Here is a tiny trained network, its code and every weight. The questions are about switching its units off for an input and a class, where a switched-off unit gives its printed mean instead of its output.

import numpy as np


def w(rows, s, z=0):
    codes = np.array(rows[::2]) - 128.0
    scale = np.full(codes.shape[1], s)
    scale[-1] = z or s
    return codes * scale


def f(y):
    return y / 2 * (1 + np.tanh(0.7978845608 * (y + 0.044715 * y**3)))


def log_softmax(a):
    a = a - a.max(-1, keepdims=True)
    return a - np.log(np.exp(a).sum(-1, keepdims=True))


def net(x, mask):
    res = np.array(x, float).reshape(1, 6) / 4 @ E
    y = f(res @ A[0][:, :-1].T + A[0][:, -1])
    res = res + np.where(mask, y, B[0][:, -1]) @ B[0][:, :-1]
    return log_softmax(res[-1] @ U[:, :-1].T + U[:, -1])


A, B = {}, {}
E = w([
[203,181,106,40,74,229,131,100,171,170,229],'x0',
[224,163,152,159,5,114,171,81,160,165,67],'x1',
[80,178,116,173,103,150,46,183,178,180,26],'x2',
[161,69,175,148,112,56,178,56,142,235,193],'x3',
[95,147,1,75,149,84,167,217,104,204,75],'x4',
[129,145,195,32,63,126,150,116,119,186,142],'x5',
],0.0098)
A[0] = w([
[86,113,128,92,146,64,141,142,140,242,94,198],'neuron 1',
[124,41,125,168,205,115,140,152,71,71,160,182],'neuron 2',
[216,148,119,115,44,148,147,77,149,222,185,255],'neuron 3',
[92,92,168,220,211,114,105,154,100,46,46,219],'neuron 4',
[154,169,83,124,105,107,123,102,121,146,150,129],'neuron 5',
[86,130,47,139,182,134,109,218,104,80,129,240],'neuron 6',
[185,109,187,150,80,171,172,124,88,179,146,71],'neuron 7',
[89,189,73,202,140,137,74,172,114,98,59,209],'neuron 8',
[92,199,132,2,88,198,96,143,122,109,134,192],'neuron 9',
],0.0094,0.0032)
B[0] = w([
[83,77,116,110,67,140,123,130,52,200,107,193],'neuron 1',
[94,151,73,123,113,69,212,25,106,116,191,210],'neuron 2',
[210,118,210,105,161,97,44,57,148,143,112,228],'neuron 3',
[95,76,94,206,39,119,126,184,134,41,180,250],'neuron 4',
[147,113,125,135,120,156,92,121,122,125,124,148],'neuron 5',
[141,74,35,94,191,162,143,148,132,127,117,230],'neuron 6',
[133,104,191,186,159,182,82,91,161,113,92,177],'neuron 7',
[172,112,95,179,167,151,192,190,170,119,4,222],'neuron 8',
[91,254,117,86,125,214,89,176,137,97,146,206],'neuron 9',
],0.011,0.019)
U = w([
[116,115,165,215,34,86,116,114,164,64,131,124],'0',
[152,93,85,151,174,149,154,154,157,116,75,2],'1',
[125,213,147,62,129,171,97,151,130,111,135,209],'2',
[119,103,103,69,177,84,169,68,100,108,219,78],'3',
[95,104,157,102,79,107,103,117,48,242,84,112],'4',
[251,129,208,107,112,123,73,50,154,138,125,213],'5',
],0.011,0.002)

Each question gives the input, the list of numbers given to net, and the class t.
The units are the neurons (one row each of A and B). Each row of codes is followed by its name. A weight is (code - 128) times the scale printed after its matrix; where a second scale follows, it is the last column's (A, B and U).
mask holds one flag per neuron, in row order. A switched-off neuron (its flag False) gives its mean, the last column of its row in B, instead of its output. The means were averaged over made-up inputs and are rounded, as every weight is.
A unit's drop is (log p(t) with every unit on - log p(t) with that unit switched off) / (log p(t) with every unit on - log p(t) with every unit switched off).
The circuit of an input: a set's keep is (log p(t) with only the set's units on - log p(t) with every unit switched off) / (log p(t) with every unit on - log p(t) with every unit switched off). Starting from all 9 units, units are removed one at a time, each time the one whose removal leaves the highest keep (on an exact tie, the one counted first), for as long as the keep stays at least 0.8.
units of the circuit, in order: the units of the circuit, biggest drop first
k most important neurons: the k neurons with the biggest drops, biggest first
drop when u is switched off: that unit's drop, to one decimal
input [6,5,1,-2,7,6], class 5: units of the circuit, in order	neuron 3
input [2,-1,5,6,-2,-6], class 5: units of the circuit, in order	neuron 4; neuron 6
input [-4,0,-2,0,1,1], class 0: 2 most important neurons	neuron 6; neuron 4
input [-2,3,-7,2,-6,-3], class 5: 2 most important neurons	neuron 4; neuron 7
input [-6,-6,-8,-5,8,-2], class 3: 2 most important neurons	neuron 2; neuron 7
input [7,-4,-5,-3,-8,-3], class 2: 2 most important neurons	neuron 9; neuron 6
input [-4,4,-8,8,5,-2], class 5: 2 most important neurons	neuron 3; neuron 7
input [0,-1,-6,-5,-5,2], class 3: drop when neuron 3 is switched off	0.1
input [3,-6,-1,-5,3,3], class 2: drop when neuron 9 is switched off	1.5
input [8,-4,3,0,-5,-6], class 2: drop when neuron 9 is switched off	0.1
